Small tables with named rows and columns. After each table, cells are looked up by row and column.

Tus:
       Nat  Pivomop  Lon
Magik  0.3      0.4  0.3
Gano   0.2      0.5  0.1
Pup    0.2      0.3  0.1
Buta   0.5      0.4  0.8

Magik, Lon: 0.3
Pup, Lon: 0.1
Gano, Pivomop: 0.5
Buta, Pivomop: 0.4
Buta, Nat: 0.5
Buta, Lon: 0.8
Pup, Pivomop: 0.3
Magik, Pivomop: 0.4
Pup, Nat: 0.2
Gano, Nat: 0.2
Gano, Lon: 0.1
Magik, Nat: 0.3

Vik.tsv
	Mon	Fedet	Zap	Ziko
Nubeku	2509	3792	-1595	-9215
Kosigum	2397	1415	-1433	-9026
Dup	1736	4243	-1511	-8906
Vufo	2300	5670	-822	-9073
Pevod	-3602	318	-4070	-8225
Val	2210	3364	-3630	-9194

Val, Fedet -> 3364
Nubeku, Zap -> -1595
Dup, Mon -> 1736
Dup, Fedet -> 4243
Pevod, Fedet -> 318
Pevod, Zap -> -4070
Pevod, Mon -> -3602
Which row has the largest Zap? Vufo

Mak
cols = Nusizu, Mukede
Kek: [0.65, 0.81]
Tevil: [0.47, 0.28]
Kigik: [0.54, 0.29]
Lupet: [0.62, 0.84]
Rafudug: [0.26, 0.60]
Bunab: [0.78, 0.54]
Pozilon: [0.25, 0.61]
Nef: [0.55, 0.55]
Vurutin: [0.47, 0.28]
Senib: [0.49, 0.25]
Suk: [0.28, 0.55]
Bakemon: [0.29, 0.58]
Begik: [0.55, 0.55]

Nusizu of Bunab: 0.78
Mukede of Nef: 0.55
Nusizu of Vurutin: 0.47
Mukede of Suk: 0.55
Mukede of Kigik: 0.29
Nusizu of Senib: 0.49
Mukede of Bunab: 0.54
Nusizu of Begik: 0.55
Mukede of Tevil: 0.28
Mukede of Pozilon: 0.61
Nusizu of Lupet: 0.62
Mukede of Kek: 0.81
Nusizu of Kek: 0.65
Mukede of Begik: 0.55
Row with the largest Nusizu: Bunab

Vik =
,Maka,Beni,Dig,Beb,Katabat,Dibegub,Vina,Tepoz,Moke
Befu,110,141,154,202,70,78,138,108,70
Zin,171,132,54,122,133,101,134,162,173
Saf,114,59,145,137,81,70,85,82,102
Gib,111,138,147,202,72,80,145,105,63
Kal,171,131,55,116,134,93,136,160,173
Gepen,172,132,49,120,131,100,137,159,175
Tavid,109,69,150,141,84,75,84,91,100
Feguze,97,19,123,137,118,79,97,101,117
Mes,139,158,136,171,140,62,153,118,66
Lozuzof,174,111,81,118,198,87,95,179,152

What is the Beb of Saf in Vik? 137
What is the Maka of Lozuzof in Vik? 174
What is the Katabat of Lozuzof in Vik? 198
What is the Katabat of Mes in Vik? 140
What is the Tepoz of Zin in Vik? 162
What is the Katabat of Zin in Vik? 133
What is the Dibegub of Gib in Vik? 80
What is the Moke of Lozuzof in Vik? 152
What is the Dig of Tavid in Vik? 150
What is the Tepoz of Gepen in Vik? 159

Mavopa =
|  | Pupo | Dage | Gifen | Ved | Fidulip | Popoti | Ralin | Bobup | Dis |
|---|---|---|---|---|---|---|---|---|---|
| Natofat | 33.038 | 19.074 | 26.797 | 57.184 | 61.108 | 76.825 | 44.307 | 37.455 | 57.257 |
| Kup | 42.433 | 31.759 | 42.972 | 46.628 | 53.697 | 59.392 | 38.400 | 41.189 | 41.013 |
| Mal | 47.864 | 48.681 | 50.205 | 36.997 | 39.625 | 31.286 | 39.655 | 43.270 | 34.572 |
| Gab | 36.012 | 48.746 | 41.785 | 44.068 | 36.319 | 27.730 | 45.949 | 42.840 | 47.026 |
| Geduguf | 39.321 | 46.978 | 58.465 | 48.689 | 52.656 | 34.867 | 35.512 | 42.670 | 42.609 |
| Sorusod | 44.024 | 46.017 | 54.738 | 45.579 | 52.143 | 36.999 | 37.157 | 43.344 | 41.072 |
| Sor | 43.379 | 53.240 | 52.496 | 35.884 | 35.269 | 21.481 | 40.742 | 44.529 | 37.192 |

Ralin of Mal: 39.655
Popoti of Kup: 59.392
Gifen of Natofat: 26.797
Fidulip of Gab: 36.319
Dis of Geduguf: 42.609
Bobup of Sorusod: 43.344
Fidulip of Geduguf: 52.656
Fidulip of Sor: 35.269
Popoti of Mal: 31.286
Dis of Sor: 37.192
Fidulip of Sorusod: 52.143
Ralin of Natofat: 44.307
Fidulip of Mal: 39.625
Pupo of Sor: 43.379
Bobup of Sor: 44.529
Popoti of Natofat: 76.825
Ved of Gab: 44.068
Dage of Natofat: 19.074

Kiku:
	Vemil	Bude
Nad	147	97
Peku	99	111
Pamo	162	149
Zevipa	138	158
Fis	100	141
Fet	139	168
Gof	200	203
Mavono	135	202
Firudi	130	169
Kuvafa	134	179
Bige	129	63
Leb	125	167
Bolop	116	144

Pamo, Vemil -> 162
Leb, Vemil -> 125
Bolop, Bude -> 144
Nad, Bude -> 97
Mavono, Bude -> 202
Gof, Bude -> 203
Mavono, Vemil -> 135
Gof, Vemil -> 200
Nad, Vemil -> 147
Fet, Bude -> 168
Zevipa, Vemil -> 138
Bolop, Vemil -> 116
Peku, Bude -> 111
Firudi, Bude -> 169
Bige, Vemil -> 129
Kuvafa, Bude -> 179
Fis, Bude -> 141
Pamo, Bude -> 149
Kuvafa, Vemil -> 134
Leb, Bude -> 167

Kad:
|  | Fek | Fiv | Tikogom | Fanovam | Vugudon | Sus | Pobot |
|---|---|---|---|---|---|---|---|
| Siz | 110 | 181 | 105 | 87 | 189 | 134 | 86 |
| Zodosud | 126 | 64 | 109 | 150 | 136 | 116 | 158 |
| Paf | 110 | 147 | 27 | 74 | 32 | 81 | 144 |
| Vodat | 110 | 195 | 103 | 67 | 196 | 145 | 70 |
| Sidibi | 106 | 102 | 104 | 116 | 111 | 102 | 105 |
| Lun | 125 | 54 | 124 | 165 | 144 | 125 | 183 |
| Mola | 115 | 174 | 112 | 91 | 187 | 124 | 82 |
| Tuma | 114 | 138 | 42 | 83 | 51 | 93 | 149 |
| Zar | 111 | 148 | 15 | 72 | 39 | 88 | 177 |
| Bof | 105 | 144 | 87 | 91 | 167 | 126 | 92 |
| Kuviget | 56 | 38 | 25 | 47 | 136 | 107 | 111 |
| Faz | 131 | 49 | 123 | 169 | 144 | 120 | 189 |

What is the Fek of Bof in Kad?
105
What is the Fek of Paf in Kad?
110
What is the Fanovam of Siz in Kad?
87
What is the Tikogom of Sidibi in Kad?
104
What is the Pobot of Sidibi in Kad?
105
What is the Pobot of Bof in Kad?
92
What is the Tikogom of Lun in Kad?
124
What is the Fek of Lun in Kad?
125
What is the Fanovam of Tuma in Kad?
83
What is the Tikogom of Mola in Kad?
112
What is the Sus of Zar in Kad?
88
What is the Sus of Tuma in Kad?
93
What is the Vugudon of Faz in Kad?
144
What is the Vugudon of Kuviget in Kad?
136
What is the Fek of Siz in Kad?
110
What is the Fiv of Mola in Kad?
174
What is the Fiv of Bof in Kad?
144
What is the Vugudon of Zar in Kad?
39
What is the Sus of Bof in Kad?
126
Row with the largest Fiv: Vodat

